[ 24 -18  14 -19 -43  15  -2 -20 -38 -11  22 -42 -52 -34 -71 -14 -24  49
  13  16   4  34   8  12  38 -14 -40 -21  20  -4 -11  10   3 -14] | 8
[-10   0  16  -3 -13  -5   3  27  -5   8 -29  -2  29   5  26 -11  -1 -24
  12   9   3  -4 -20   6 -16  -9  -5 -61 -18  -5  16 -20   5  -9] | 4
[ 19 -21  15 -25 -29 -33 -10  25 -16  -5   8 -10  11  -6 -15 -49  15 -37
 -19  48  23  -6   6  18  -2 -38  -6 -73 -35 -18  13 -22  37  -9] | 2
[ -5 -18   5   4 -35  14  20 -20  -1  -1  25  -4  -6 -20  10 -49 -15  11
  22 -27  11  24   0  19   2 -18  -1  -7   8  -8  11  -8   1 -27] | 8
[ 23 -11   5 -14 -17 -24  -3  11  16 -11  43 -15  -4  -5 -13 -33   7  14
   9  15  22  11  25   9   7 -16 -28 -27 -23  -2  27  11  23 -33] | 8
[ 20  51  -6 -11  28  -3 -23  -1  31 -22 -48  59  32  32  92  43 -21  29
   6 -38  -6 -23  15   3 -32  28   5  25   4  37  -3 -13  17  22] | 4
[-54  16 -24   9 -47  41  63 -14  11  -4 -35 -28  13 -24  79 -11 -56  11
  23  -4 -27  25 -74  48 -17  -4  -8   6  29   9  -9 -38 -44   8] | 1
[ -2  25 -20 -26   0 -36   3 -17   6 -11 -19 -10  10   0  32  10 -23 -23
  17   5  22 -17 -39  25 -28  -4 -24 -30 -28  24  19 -18   9   7] | 8
[-51  14   0  15  10  49   7 -13 -26  -1 -10 -13 -19  25  17  66 -30 -18
  -5 -20 -21  -5 -28 -10  19  31  28  26  29  26 -13 -23 -61  38] | 0
[ 25 -16  20 -30  32 -22 -42 -12  11 -16  27  26 -31   4 -41  27   7  13
 -40  -1  -6 -14  42 -34  11  11  13  29  -5 -45   0  21  25  31] | 2
[-16   2 -25  26  11  14  25 -14  39 -26 -34  -3  40   9  40  23 -28  -7
   4 -33   2  -2 -10  27 -32  24  -1   2   8  -7  16 -31 -20  -1] | 0
[ 49 -23  22   3 -23 -44 -32  27 -12 -22  23  31  13  11 -41 -34  22  14
 -16  30  29  13  70   8  14 -23  -6 -35  11  -9   9  18  62 -20] | 7
[ 26 -38  39  22  -9  25 -32  28 -18   5  38  32  -4  16 -28   9  44  42
  -3  -3   1   4  73 -31  40  -8  34  -6  20 -34  12  27  11 -13] | 4
[ -4  25  20   8 -21 -49  15  42  21 -26 -57  19  99  32 114 -33 -12 -36
  28 -28   5 -63  12  44 -37 -19 -13 -27   5  45  22 -24  38 -11] | 0
[ 12 -13 -31  27 -30   9  26   2  10 -14   3   3  19  -8 -17  16  -2  10
 -10   4  -2  30 -12  14   9 -21   3 -36  13 -30   4 -24  -1 -16] | 1
[ -4  35  37  -2  -6 -18 -14  11 -14 -16 -34  30  25  13  51 -13 -29  16
  23 -47 -14 -31  20  11 -11   4   8  40  30   3  -4  10  14  22] | 6
[  1 -32  45 -22 -72  16   3  30 -28   4  48 -61 -34 -37 -59 -65  -3  28
  -2  60  -9  35   3   5  32 -31 -18 -15 -19   2 -14   2   4 -14] | 2
[  3  -9  30 -14 -49 -13  -7  29 -23  -5 -12   0   9 -12  -9 -32  -2  22
   2   9  -3  13  13  30  27 -20 -21 -22   9  11 -24   1  24  -7] | 3
[-14   0  44   7 -18  12  11   9  -9  21   3 -19 -27  14  32 -37 -15  34
  -7  -3 -26  -8  21  22  33   9  -2  43  30 -15  -4  30  -9  13] | 9
[ 13  39  21  -7 -16 -15 -14   8 -13 -19 -34  38   8   7  27 -15 -24  13
  11 -28  -1 -19  26  12  -5  -1   2  28  25   8  -8  -5  25   6] | 6
[  2   1 -27  10 -35   1  21   7 -10 -10  14 -32 -10 -20 -55   2  -8  12
 -17  58  12  46 -16  33  10 -13  -5 -15  -6  29  -7 -18  -2 -10] | 7
[-19  -4 -51  34 -11  16  27 -17  14 -10 -26  -6  30  -7  -9  16 -31   2
   4   5  15  47 -39  32 -26  10  18  -6   4  10   4 -38 -27  -1] | 7
[ 11 -26  14  31  10  14 -32  -5 -53  11  18  46  -7  33 -37  19  24   4
 -14  -6   8   6  46 -19  36  -3  45  16  46 -11  -4  27 -12  17] | 7
[-17 -33  -7  30 -55  35  39 -24 -15 -22 -19 -49   1 -48 -44 -15 -29   9
  16   3   4  41 -29  36  -6  -9 -19 -35  16 -25  -8 -47 -18 -19] | 0
[ 36  10  -2  -2 -40 -10 -19  20   2  -2  33 -14 -19 -12 -28 -22  16  26
  -9  40  24   2  48  25  -1  -6 -19  -3 -23 -14  -2  22  42 -14] | 5
[  8 -11 -37  33 -39  20  26 -21  20 -11 -22 -32   9 -30 -12 -11 -22  38
   0  -7  21  38 -27  43  -8  -3  -7 -32  -5 -29  11 -28   9 -16] | 9
[ -9 -19 -20  24 -30  20   9   9 -34   3   9 -12   7  -6  -6 -15  -5   0
   1  33  17  39  -8  25  13 -17  25 -28  16  18  -4 -24 -19  -8] | 7
[  4  18 -15 -18 -32   3   6 -18 -27  -6 -27 -34 -30 -40 -26  -9 -29  -4
   4  27  28  18 -36  31 -20  -9 -12 -34 -20  -7   3 -36   4   5] | 6
[  7  -4 -29  32  51   7 -27  -7  22 -14  -3  53  44  26  42  59  27  13
   4 -22   5 -28  32 -36 -17  20  22   6   4 -24  35  18  -3  12] | 1
[-21 -16   7  36 -58  30  12  23 -27 -14  13 -32  30  -2 -19   9  12  -6
  17  10  17  -1 -14  16  12 -20  16 -45  -1  22  12 -21  -6 -12] | 0
[ 22 -16  33 -22  37   5 -27 -27 -42  17 -20  33 -46   8 -36  29   8 -14
 -27 -15 -12  -9  22 -24  24   2   2 -21  33 -61   1  11  -5  21] | 4
[ 16 -31  12  27 -22  11  -7  15  18  -6  14  24  15   1  -2   2  11  32
   5 -24   0  24  31 -11   3  -6  23 -14  10 -45  11   0   6 -18] | 4
[ 21  25 -18  13   8 -39  14  33  49  -5  -7  17  62  16  54 -32  -1  -2
  -7  -7   4 -22  24  22 -21  -9   2 -32 -27   5  40 -16  41 -42] | 9
[-21   1  -2  -8 -58  -3  16  24 -30  -3 -42 -27  22 -32 -11 -14 -28   5
  16  15  -6  39 -44  35  19 -26 -26 -43   0  34 -28 -48  -5 -11] | 3
[ -6   9  -9 -13 -29  -7  25   6 -16  18 -46 -44  11 -13   6 -33 -29 -27
   0  25  20   2 -51  39  -7 -17 -21 -83 -19  -1  26 -40  17 -15] | 9
[ 20  -5  36   1 -36   0 -23  -7 -56   3 -17 -11 -27 -18 -54   2 -19  31
   7 -20  -9   3  46   1  38  -7 -26  14  52 -37 -15  22  24  16] | 5
[ 11 -23   1  14 -22  -9 -14  29 -12  -1  10  16  47 -11   5 -19  28  14
   6  -3  15  15  25  14  11 -28  17 -41 -18  10   7 -15  19 -26] | 3
[ 25   0  44 -12 -27 -22  -8  54  -3 -14  -4  38  57  32  36 -74  -3  -2
   1  -6  -5 -16  64  11  13 -29   0 -28  10  18  16 -14  47 -30] | 2
[ 49 -22 -12  24  24 -10 -17 -20  36  -7  16  15  -5   6 -50  25   7  46
 -35 -36   7   9  41  -4  11  12  13   6   7 -73  18  25  27  -3] | 9
[ 39 -14  22   7 -18 -34 -26  25 -34  18   8  11  16  -1 -27 -38  26 -20
   2  12  27 -17  62   3   3 -26  -4 -46  -9 -40  25   6  50 -22] | 5
[-30 -19  20 -17  -8  43   9 -21 -65  26 -19 -42 -53 -12 -40  -9 -31   0
 -10  38  -7  26 -30  25  29  12   1  11  41   7 -30   5 -37  35] | 7
[ -1  -2   0 -17 -19 -19   6 -10 -22   5  -4   8   3  -7   3 -29   5 -40
  17   7  30  -9 -22  16  -1 -31 -13 -44 -12   7  18 -24  18 -18] | 8
[ 33 -44  -1  32 -70 -28   9  36  20 -25  23  -8  64 -10 -23 -76  19  -5
  -1  13  32  30  25  30 -17 -51  -1 -91 -40 -34  31 -23  46 -50] | 2
[ 12  27  18 -10  41 -52 -19  33  57  -8 -20  61  59  43  98  14   8 -15
  -5 -45  -9 -44  35 -13 -33   7  12   5 -12   0  29   8  35   4] | 4
[  9  13  26  13  68   1 -30 -10  11  17  -3  72  15  51  61  15  10  17
 -16 -71 -17 -52  60 -25  12  27  47  66  34 -21  19  35  13  22] | 9
[ 11 -34 -16  29 -30   2  18 -24  15 -32 -27 -21  32 -32 -40   8 -17  10
  11 -16  21  21 -11  27 -28  -5 -13 -37   4 -36  14 -41  13 -14] | 0
[ 17  13 -10  -2 -23 -30  -2   1   7 -40 -48  -4  43  -6  34   8 -14 -16
  10  -4  27 -24  -7  32 -30 -12 -32 -50  -5  23  10 -39  40  -2] | 0
[  2  14   1 -19 -61  -1  15  24 -22 -27 -32 -35  40 -28  10 -43 -36   6
  14  28   0  11 -30  43 -10 -31 -20 -61 -17  44 -11 -52  29 -10] | 2
[ 28 -14  43 -10  18   9 -19  29  -6   6  50  20 -28  29 -45   9  21  35
 -28  18 -32  -8  74 -41  54   6  -7  22  32 -32   9  56   5  -8] | 1
[  2  22  15 -20  30 -12 -17 -11 -18   2 -16  12 -19   5  -6  14  -5 -18
 -17 -12   6 -31   4   7  -7   9  15  10  -1 -26   7  10   9  29] | 6
[ -1 -39   1  29 -28  54 -12   6 -43  12  53 -14 -26   6 -40  -3  15  21
  15 -14  19  33  28 -24  61 -14  16 -27  20   1  13  17 -31 -28] | 8
[ 51   7  47  12 -52 -46 -16  61 -20  -2  19  17  38  24   2 -66  26  18
  -3  14   3 -26  57  20  32 -44  -5 -46   0   4   8  18  67 -37] | 9
[-24  34  -7 -13   8  -9   6   0 -11   1 -39  -2   7 -10  10   4 -25 -32
   8   0   3 -20 -32   8 -23   5   2  -5 -12  -3  11 -21  -8   8] | 6
[ 22  25  -1  13 -48 -32   6  18   0 -14  -9  -4  14   7   3 -11 -10  13
 -12  11   5   3  -7  34   9 -20  -8 -30 -10  10  -3 -17  40  -6] | 9
[ 52 -32  42 -10 -10  20 -41  -9 -47 -19   3  13 -20  -6 -69 -24   1  52
 -17  -8 -11   5  68  -6  39  -6 -11  -1  37 -33 -27  27  28   8] | 2
[-20  41 -62  -1 -41   2  14 -16   1  -7 -18 -76 -23 -51 -35  52 -46  -3
   5  38  17  54 -78  24 -24   8 -34 -20 -49  26 -12 -60 -11  17] | 5
[  3  18   4  23  -4 -32  22  20  49 -19 -34  39  83   1  95 -64 -15   5
  31 -62   5 -23  35  40 -48 -15  11  20   9 -16  35 -11  29 -31] | 6
[  0   6   0  -7 -28   7   5  -3 -37   0 -17 -38 -24 -43 -56 -16 -19  -1
   9  26   9  16 -23  12  -1 -14 -16 -30  -8 -20   0 -17  -6 -10] | 6
[ 55 -50  24   2 -23 -40 -31  21 -32   4  28  14 -11   6 -62 -48  50  -8
 -28  51  43  -5  76  11  24 -35  -8 -57  10 -39  19  50  50 -21] | 7
[ 14  -6   9  18  21 -25 -12  -4  59 -15 -23  75  52  18  72   9  12  14
   5 -68   0 -28  35   1 -42   9  30  28   8 -46  18  11  33   8] | 4
[ -6   2  12  16 -78  -9  22  21 -20 -25 -28 -31  28  -4  -4  -6 -18 -13
  13  16  11   2 -23  39   2 -23 -21 -43   7  30  -8 -38  14  -6] | 0
[-28   8 -45  48 -61  39  26  10 -13  -1 -10 -46  16 -19  -5   3 -12   8
  12  21  21  37 -55  24  11 -13   6 -59 -24  22  13 -43 -18 -22] | 9
[ 33 -43  10  37 -58 -17   8  11  15 -28  20  -3  28   1 -42 -29  21  -1
  -6   1  34  14  39  25  -6 -24  -4 -58  -6 -44  23 -10  36 -35] | 0
[ 21  27   6  -9 -12  -9  -3  -4  -2 -13 -26   8 -10  10   0  15 -28  32
 -22 -10  -6 -14  11  23  19   8  -2  -2  21  -3  -6   0  35  13] | 9
[  6   5 -18  20  18  -4  20 -26  54  -6 -22  14  33  -2  68 -21 -25  31
  -3 -41   3  -8   6  42 -42  20  19  19  -5 -36  23 -10  19  -1] | 9
[-16 -16  39   0 -41   2  13   5 -41   3 -24  -5  -7   8  -5 -34   8 -53
  -2  16  14 -32   1  24  10 -19 -15 -45  18 -13   7  -4   7  -3] | 0
